Below are the code and all the weights of a small trained network. Each question names an input and a class and asks about switching units off, where a switched-off unit gives its printed mean instead of its output.

import numpy as np


def w(rows, s, z=0):
    codes = np.array(rows[::2]) - 128.0
    scale = np.full(codes.shape[1], s)
    scale[-1] = z or s
    return codes * scale


def f(y):
    return np.maximum(y, 0)


def log_softmax(a):
    a = a - a.max(-1, keepdims=True)
    return a - np.log(np.exp(a).sum(-1, keepdims=True))


def net(x, mask):
    res = np.array(x, float).reshape(1, 5) / 4 @ E
    y = f(res @ A[0][:, :-1].T + A[0][:, -1])
    res = res + np.where(mask, y, B[0][:, -1]) @ B[0][:, :-1]
    return log_softmax(res[-1] @ U[:, :-1].T + U[:, -1])


A, B = {}, {}
E = w([
[54,190,225,139,167,151,202],'x0',
[209,185,74,140,253,115,140],'x1',
[109,84,120,46,168,165,149],'x2',
[137,138,150,108,126,84,124],'x3',
[176,94,113,128,98,86,245],'x4',
],0.012)
A[0] = w([
[112,149,214,131,146,127,156,2],'N1',
[107,210,161,171,150,169,174,63],'N2',
[165,119,114,135,107,84,163,86],'N3',
[153,105,96,140,114,172,74,97],'N4',
[151,145,143,233,116,114,122,73],'N5',
[137,148,109,104,173,126,149,191],'N6',
[197,77,53,103,108,87,64,40],'N7',
[95,166,120,116,169,148,39,155],'N8',
[125,166,50,122,201,72,150,141],'N9',
[170,161,111,182,186,116,105,141],'N10',
[155,156,96,194,73,119,100,97],'N11',
[103,109,88,30,162,179,151,160],'N12',
[114,116,141,130,80,119,117,128],'N13',
[163,142,99,121,97,147,237,123],'N14',
[142,143,152,245,118,121,123,70],'N15',
[170,84,94,122,119,119,196,82],'N16',
],0.012,0.0046)
B[0] = w([
[75,164,82,104,185,233,97,187],'N1',
[80,180,107,80,149,151,248,203],'N2',
[144,155,127,161,139,128,107,172],'N3',
[117,177,113,122,166,120,196,190],'N4',
[194,29,168,78,159,83,108,179],'N5',
[64,19,118,127,97,150,66,186],'N6',
[111,206,82,67,166,171,195,250],'N7',
[155,211,187,201,135,60,52,240],'N8',
[98,100,92,105,20,138,137,213],'N9',
[15,95,132,146,61,169,84,210],'N10',
[178,71,94,91,152,123,194,192],'N11',
[210,84,244,111,118,85,81,215],'N12',
[60,124,73,190,97,230,150,185],'N13',
[111,153,146,218,164,94,96,195],'N14',
[170,2,237,93,186,151,140,182],'N15',
[163,170,138,180,137,84,150,187],'N16',
],0.0077,0.013)
U = w([
[105,174,121,59,157,152,183,94],'0',
[162,48,207,55,127,110,130,112],'1',
[109,127,148,133,90,128,136,254],'2',
[64,99,127,143,12,146,122,82],'3',
[126,184,154,221,122,95,120,82],'4',
],0.011,0.0099)

Each question gives the input, the list of numbers given to net, and the class t.
The units are the neurons (one row each of A and B). Each row of codes is followed by its name. A weight is (code - 128) times the scale printed after its matrix; where a second scale follows, it is the last column's (A, B and U).
mask holds one flag per neuron, in row order. A switched-off neuron (its flag False) gives its mean, the last column of its row in B, instead of its output. The means were averaged over made-up inputs and are rounded, as every weight is.
A unit's drop is (log p(t) with every unit on - log p(t) with that unit switched off) / (log p(t) with every unit on - log p(t) with every unit switched off).
The circuit of an input: a set's keep is (log p(t) with only the set's units on - log p(t) with every unit switched off) / (log p(t) with every unit on - log p(t) with every unit switched off). Starting from the 12 units with the biggest drops (on a tie, the unit counted first), units are removed one at a time, each time the one whose removal leaves the highest keep (on an exact tie, the one counted first), for as long as the keep stays at least 0.8.
units of the circuit, in order: the units of the circuit, biggest drop first
unit that matters most: the unit with the biggest drop
k most important neurons: the k neurons with the biggest drops, biggest first
drop when u is switched off: that unit's drop, to one decimal
input [-6,1,3,1,6], class 0: units of the circuit, in order : N7
input [-8,0,-7,8,0], class 0: 2 most important neurons : N7, N12
input [-5,-7,-7,7,-4], class 1: units of the circuit, in order : N11, N15
input [5,-3,-6,0,8], class 4: 2 most important neurons : N14, N7
input [-7,-4,-4,-6,7], class 0: 2 most important neurons : N7, N8
input [-5,7,5,8,-5], class 2: 2 most important neurons : N8, N7
input [-5,8,3,-2,2], class 3: 3 most important neurons : N9, N10, N6
input [-7,-6,-7,1,4], class 0: units of the circuit, in order : N7, N11
input [-6,7,4,-1,2], class 3: 2 most important neurons : N9, N10
input [4,-3,-4,-3,0], class 0: units of the circuit, in order : N2, N8
input [8,-6,-7,4,8], class 0: 4 most important neurons : N2, N1, N8, N12
input [-1,-6,-6,0,4], class 1: units of the circuit, in order : N15, N5
input [3,8,-7,5,4], class 3: 3 most important neurons : N10, N9, N12
input [6,-6,-7,3,5], class 1: units of the circuit, in order : N15
input [-3,-7,7,8,8], class 2: units of the circuit, in order : N14, N16
input [2,6,6,0,6], class 1: 3 most important neurons : N12, N8, N6
input [-7,-5,-1,-1,-5], class 0: units of the circuit, in order : N7, N4
input [6,3,-7,-5,7], class 1: 3 most important neurons : N15, N5, N7
input [7,8,0,3,8], class 3: units of the circuit, in order : N9, N6
input [1,3,1,5,7], class 4: 2 most important neurons : N14, N16
input [5,5,8,0,5], class 1: unit that matters most : N12
input [-6,-2,2,1,-4], class 0: 2 most important neurons : N7, N4
input [5,5,-8,-6,5], class 1: drop when N5 is switched off : 0.4
